Here is a tiny trained network, its code and every weight. The questions are about switching its units off for an input and a target symbol, where a switched-off unit gives its printed mean instead of its output.

import numpy as np


def w(rows, s, z=0):
    codes = np.array(rows[::2]) - 128.0
    scale = np.full(codes.shape[1], s)
    scale[-1] = z or s
    return codes * scale


def norm(h):
    return h / np.sqrt((h * h).mean(-1, keepdims=True) + 1e-5)


def f(y):
    return np.maximum(y, 0)


def softmax(a):
    e = np.exp(a - a.max(-1, keepdims=True))
    return e / e.sum(-1, keepdims=True)


def log_softmax(a):
    a = a - a.max(-1, keepdims=True)
    return a - np.log(np.exp(a).sum(-1, keepdims=True))


def net(x, mask):
    ids = ['ΛΩζηθμψ'.index(c) for c in x.split()]
    T = len(ids)
    res = E[ids] + P[:T]
    r = norm(res)
    for j in range(2):
        rows = slice(2 * j, 2 * j + 2)
        q, k, v = (r @ M[0][rows].T for M in (Q, K, V))
        z = softmax(np.where(np.tri(T) > 0, q @ k.T / 2**0.5, -1e9)) @ v
        o = O[0][rows]
        res = res + np.where(mask[j], z, o[:, -1]) @ o[:, :-1]
    y = f(norm(res) @ A[0][:, :-1].T + A[0][:, -1])
    res = res + np.where(mask[2:10], y, B[0][:, -1]) @ B[0][:, :-1]
    return log_softmax(norm(res)[-1] @ U[:, :-1].T + U[:, -1])


Q, K, V, O, A, B = {}, {}, {}, {}, {}, {}
E = w([
[100,105,126,136,184,148,159],'Λ',
[150,3,156,23,87,59,97],'Ω',
[109,103,106,159,187,138,191],'ζ',
[12,147,103,107,69,211,116],'η',
[80,114,240,86,116,168,132],'θ',
[115,24,84,189,179,145,140],'μ',
[124,114,158,176,100,154,157],'ψ',
],0.014)
P = w([
[186,237,96,92,196,91,69],'0',
[186,19,173,89,93,166,123],'1',
[61,58,85,176,110,1,9],'2',
[91,177,233,115,171,108,208],'3',
[228,33,119,98,20,188,152],'4',
[138,174,124,254,196,14,67],'5',
[81,208,158,118,191,140,209],'6',
[240,71,113,97,89,191,143],'7',
],0.0091)
Q[0] = w([
[46,157,185,117,134,237,187],'head 1',
[214,80,107,26,113,148,181],'head 1',
[64,136,143,84,160,74,254],'head 2',
[91,129,170,73,160,165,158],'head 2',
],0.0088)
K[0] = w([
[243,222,164,96,167,238,59],'head 1',
[214,67,194,78,52,51,237],'head 1',
[194,254,68,76,235,132,99],'head 2',
[215,146,88,3,138,252,10],'head 2',
],0.0067)
V[0] = w([
[29,172,50,75,57,38,14],'head 1',
[49,78,107,211,122,120,87],'head 1',
[93,108,2,208,143,171,194],'head 2',
[113,40,140,162,166,51,128],'head 2',
],0.0089)
O[0] = w([
[98,112,131,72,245,121,129,88],'head 1',
[85,177,203,126,146,173,137,106],'head 1',
[73,71,163,124,91,163,90,3],'head 2',
[79,161,133,175,142,100,17,168],'head 2',
],0.012,0.005)
A[0] = w([
[146,132,180,230,75,177,59,173],'neuron 1',
[85,86,75,89,145,207,202,75],'neuron 2',
[76,203,203,179,112,116,208,171],'neuron 3',
[33,244,174,151,215,71,91,221],'neuron 4',
[226,124,76,197,134,142,82,52],'neuron 5',
[112,124,82,74,127,180,88,3],'neuron 6',
[184,42,131,98,110,254,156,192],'neuron 7',
[255,88,156,94,122,167,179,149],'neuron 8',
],0.0081,0.0034)
B[0] = w([
[85,96,23,111,206,110,153,228],'neuron 1',
[174,116,164,146,90,99,124,158],'neuron 2',
[145,126,114,230,199,165,26,184],'neuron 3',
[151,133,199,70,195,75,43,255],'neuron 4',
[112,126,204,152,96,239,92,183],'neuron 5',
[196,144,146,48,170,154,170,132],'neuron 6',
[176,141,132,10,19,255,93,223],'neuron 7',
[83,177,139,192,24,115,129,242],'neuron 8',
],0.0085,0.0075)
U = w([
[5,139,141,123,131,75,82,174],'Λ',
[156,161,112,131,169,69,83,252],'Ω',
[191,182,61,156,131,87,190,106],'ζ',
[138,111,154,45,140,185,191,42],'η',
[152,173,164,126,34,128,166,49],'θ',
[85,87,122,142,88,177,94,78],'μ',
[125,130,140,157,66,174,113,31],'ψ',
],0.012,0.003)

Each question gives the input, a string of symbols that net reads in full, and the target symbol t.
The units are the heads (2 rows each of Q, K, V and O) and the neurons (one row each of A and B). Each row of codes is followed by its name. A weight is (code - 128) times the scale printed after its matrix; where a second scale follows, it is the last column's (O, A, B and U).
mask holds one flag per unit, heads first, then neurons. A switched-off unit (its flag False) gives its mean, the last column of its rows in O or B, instead of its output. The means were averaged over made-up inputs and are rounded, as every weight is.
A unit's drop is (log p(t) with every unit on - log p(t) with that unit switched off) / (log p(t) with every unit on - log p(t) with every unit switched off).
The circuit of an input: a set's keep is (log p(t) with only the set's units on - log p(t) with every unit switched off) / (log p(t) with every unit on - log p(t) with every unit switched off). Starting from all 10 units, units are removed one at a time, each time the one whose removal leaves the highest keep (on an exact tie, the one counted first), for as long as the keep stays at least 0.8.
units of the circuit, in order: the units of the circuit, biggest drop first
k most important neurons: the k neurons with the biggest drops, biggest first
which heads matter: for each layer, one digit per head in row order, 1 if its drop is at least 0.15 and else 0, layers parted by /
drop when u is switched off: that unit's drop, to one decimal
input Λ Λ ψ θ, target ψ: which heads matter	11
input ζ Ω ψ Λ θ ψ η, target μ: units of the circuit, in order	(head 2; head 1; neuron 8)
input ζ Ω μ μ, target μ: which heads matter	01
input ζ Ω Λ θ Ω μ Λ, target μ: units of the circuit, in order	(head 2; head 1)
input η θ ζ μ ζ Λ, target Λ: units of the circuit, in order	(head 2)
input Ω ζ θ Ω ζ ζ ζ, target Ω: units of the circuit, in order	(neuron 4; head 2)
input ζ ψ μ θ μ μ Ω, target μ: which heads matter	01
input η Ω Λ θ Λ θ ζ, target η: which heads matter	11
input θ θ Ω θ ζ, target θ: which heads matter	01
input ζ Λ ζ ψ, target μ: which heads matter	01
input ζ Ω Λ Ω η θ θ, target μ: which heads matter	11
input η η μ η, target η: which heads matter	11
input ψ ψ θ Λ, target θ: units of the circuit, in order	(head 2; neuron 8; head 1)
input θ θ θ, target Ω: units of the circuit, in order	(head 2)
input Ω Λ ζ η η, target η: units of the circuit, in order	(neuron 6; head 1)
input θ μ η η Ω θ θ Ω, target θ: 2 most important neurons	(neuron 8; neuron 1)
input μ θ μ η θ θ θ Ω, target θ: 3 most important neurons	(neuron 8; neuron 1; neuron 3)
input ζ μ η θ Λ θ θ, target μ: drop when head 2 is switched off	0.9
input θ Ω ψ θ θ θ Λ, target ζ: drop when head 2 is switched off	0.5
input η θ θ η η μ, target Λ: drop when head 2 is switched off	0.4
input θ Ω η μ, target ζ: drop when head 2 is switched off	0.3
input μ ψ η Ω, target Λ: most important neuron	(neuron 7)
